Below are the code and all the weights of a small trained network. Each question names an input and a class and asks about switching units off, where a switched-off unit gives its printed mean instead of its output.

import numpy as np


def w(rows, s, z=0):
    codes = np.array(rows[::2]) - 128.0
    scale = np.full(codes.shape[1], s)
    scale[-1] = z or s
    return codes * scale


def f(y):
    return np.maximum(y, 0)


def log_softmax(a):
    a = a - a.max(-1, keepdims=True)
    return a - np.log(np.exp(a).sum(-1, keepdims=True))


def net(x, mask):
    res = np.array(x, float).reshape(1, 7) / 4 @ E
    y = f(res @ A[0][:, :-1].T + A[0][:, -1])
    res = res + np.where(mask, y, B[0][:, -1]) @ B[0][:, :-1]
    return log_softmax(res[-1] @ U[:, :-1].T + U[:, -1])


A, B = {}, {}
E = w([
[137,123,131,152,129],'x0',
[125,131,127,112,127],'x1',
[87,144,164,83,112],'x2',
[31,128,29,186,49],'x3',
[37,18,143,104,200],'x4',
[2,202,95,115,252],'x5',
[135,127,186,154,125],'x6',
],0.0073)
A[0] = w([
[189,107,142,195,154,238],'N1',
[114,169,131,179,170,114],'N2',
[77,235,135,126,153,76],'N3',
[173,130,120,148,103,141],'N4',
[80,72,170,136,139,114],'N5',
[166,140,149,134,57,55],'N6',
[155,122,134,118,62,51],'N7',
[141,55,135,95,71,62],'N8',
[156,245,144,152,116,53],'N9',
[93,44,126,112,170,121],'N10',
[63,115,53,120,35,148],'N11',
[154,128,155,72,137,157],'N12',
[188,56,172,172,55,129],'N13',
[145,177,189,107,124,180],'N14',
[148,115,90,155,146,253],'N15',
[153,123,94,140,106,76],'N16',
[106,61,181,169,145,206],'N17',
[174,143,140,49,164,136],'N18',
],0.013,0.0032)
B[0] = w([
[71,169,167,131,155,204],'N1',
[59,33,77,56,161,181],'N2',
[144,77,145,107,195,229],'N3',
[131,186,67,54,97,188],'N4',
[227,131,67,128,113,178],'N5',
[128,90,102,120,160,203],'N6',
[104,58,154,129,139,187],'N7',
[67,94,94,87,193,185],'N8',
[196,30,35,140,2,210],'N9',
[229,132,102,133,8,196],'N10',
[103,161,165,222,134,248],'N11',
[124,138,165,173,164,178],'N12',
[105,131,125,106,213,254],'N13',
[160,202,145,114,130,190],'N14',
[42,184,159,114,92,178],'N15',
[122,98,160,105,140,160],'N16',
[175,201,86,102,66,188],'N17',
[87,115,199,196,134,192],'N18',
],0.0067,0.0095)
U = w([
[201,79,92,149,60,86],'0',
[54,36,149,95,163,70],'1',
[105,205,150,167,123,251],'2',
[81,146,242,255,110,150],'3',
[45,148,182,88,65,170],'4',
[118,135,144,167,118,64],'5',
],0.0084,0.0029)

Each question gives the input, the list of numbers given to net, and the class t.
The units are the neurons (one row each of A and B). Each row of codes is followed by its name. A weight is (code - 128) times the scale printed after its matrix; where a second scale follows, it is the last column's (A, B and U).
mask holds one flag per neuron, in row order. A switched-off neuron (its flag False) gives its mean, the last column of its row in B, instead of its output. The means were averaged over made-up inputs and are rounded, as every weight is.
A unit's drop is (log p(t) with every unit on - log p(t) with that unit switched off) / (log p(t) with every unit on - log p(t) with every unit switched off).
The circuit of an input: a set's keep is (log p(t) with only the set's units on - log p(t) with every unit switched off) / (log p(t) with every unit on - log p(t) with every unit switched off). Starting from the 12 units with the biggest drops (on a tie, the unit counted first), units are removed one at a time, each time the one whose removal leaves the highest keep (on an exact tie, the one counted first), for as long as the keep stays at least 0.8.
circuit, biggest first: the units of the circuit, biggest drop first
unit that matters most: the unit with the biggest drop
k most important neurons: the k neurons with the biggest drops, biggest first
input [1,-3,-5,4,7,-6,-8], class 2: circuit, biggest first	(N9; N11; N17)
input [-4,3,3,4,-3,2,-3], class 3: circuit, biggest first	(N11; N4)
input [-4,-1,7,4,5,-3,5], class 0: circuit, biggest first	(N5; N10)
input [1,8,-5,-8,6,-4,3], class 3: unit that matters most	N18
input [-5,0,6,-7,-1,-6,-4], class 3: 3 most important neurons	(N18; N12; N2)
input [-7,7,5,1,7,-6,2], class 0: 3 most important neurons	(N10; N5; N17)
input [4,-4,-4,-3,-1,6,0], class 1: 2 most important neurons	(N2; N11)
input [-1,0,-4,3,1,-7,7], class 1: circuit, biggest first	(N13; N8)
input [-6,-6,2,2,7,6,3], class 0: circuit, biggest first	(N10; N5)
input [2,-6,3,8,7,-4,-8], class 2: 2 most important neurons	(N11; N9)
input [-8,4,0,-3,-1,8,4], class 1: 2 most important neurons	(N3; N2)
input [-2,8,4,-5,1,-8,-8], class 1: circuit, biggest first	(N8; N13)
input [3,6,5,-6,2,-8,4], class 1: 3 most important neurons	(N8; N13; N11)
input [2,2,6,0,8,-7,-2], class 0: unit that matters most	N10
input [-6,4,-2,-5,6,0,4], class 0: circuit, biggest first	(N10; N5)
input [5,-8,4,-8,1,1,-2], class 3: circuit, biggest first	(N18; N12)
input [7,6,-6,5,7,-1,4], class 0: 2 most important neurons	(N10; N5)
input [-2,0,-6,-7,-5,8,-3], class 1: 3 most important neurons	(N2; N3; N11)
input [7,7,-5,8,2,-7,3], class 3: 2 most important neurons	(N11; N2)
input [-3,-8,8,-7,5,6,4], class 5: 2 most important neurons	(N5; N10)
input [-4,-7,3,4,-8,2,-6], class 0: unit that matters most	N9
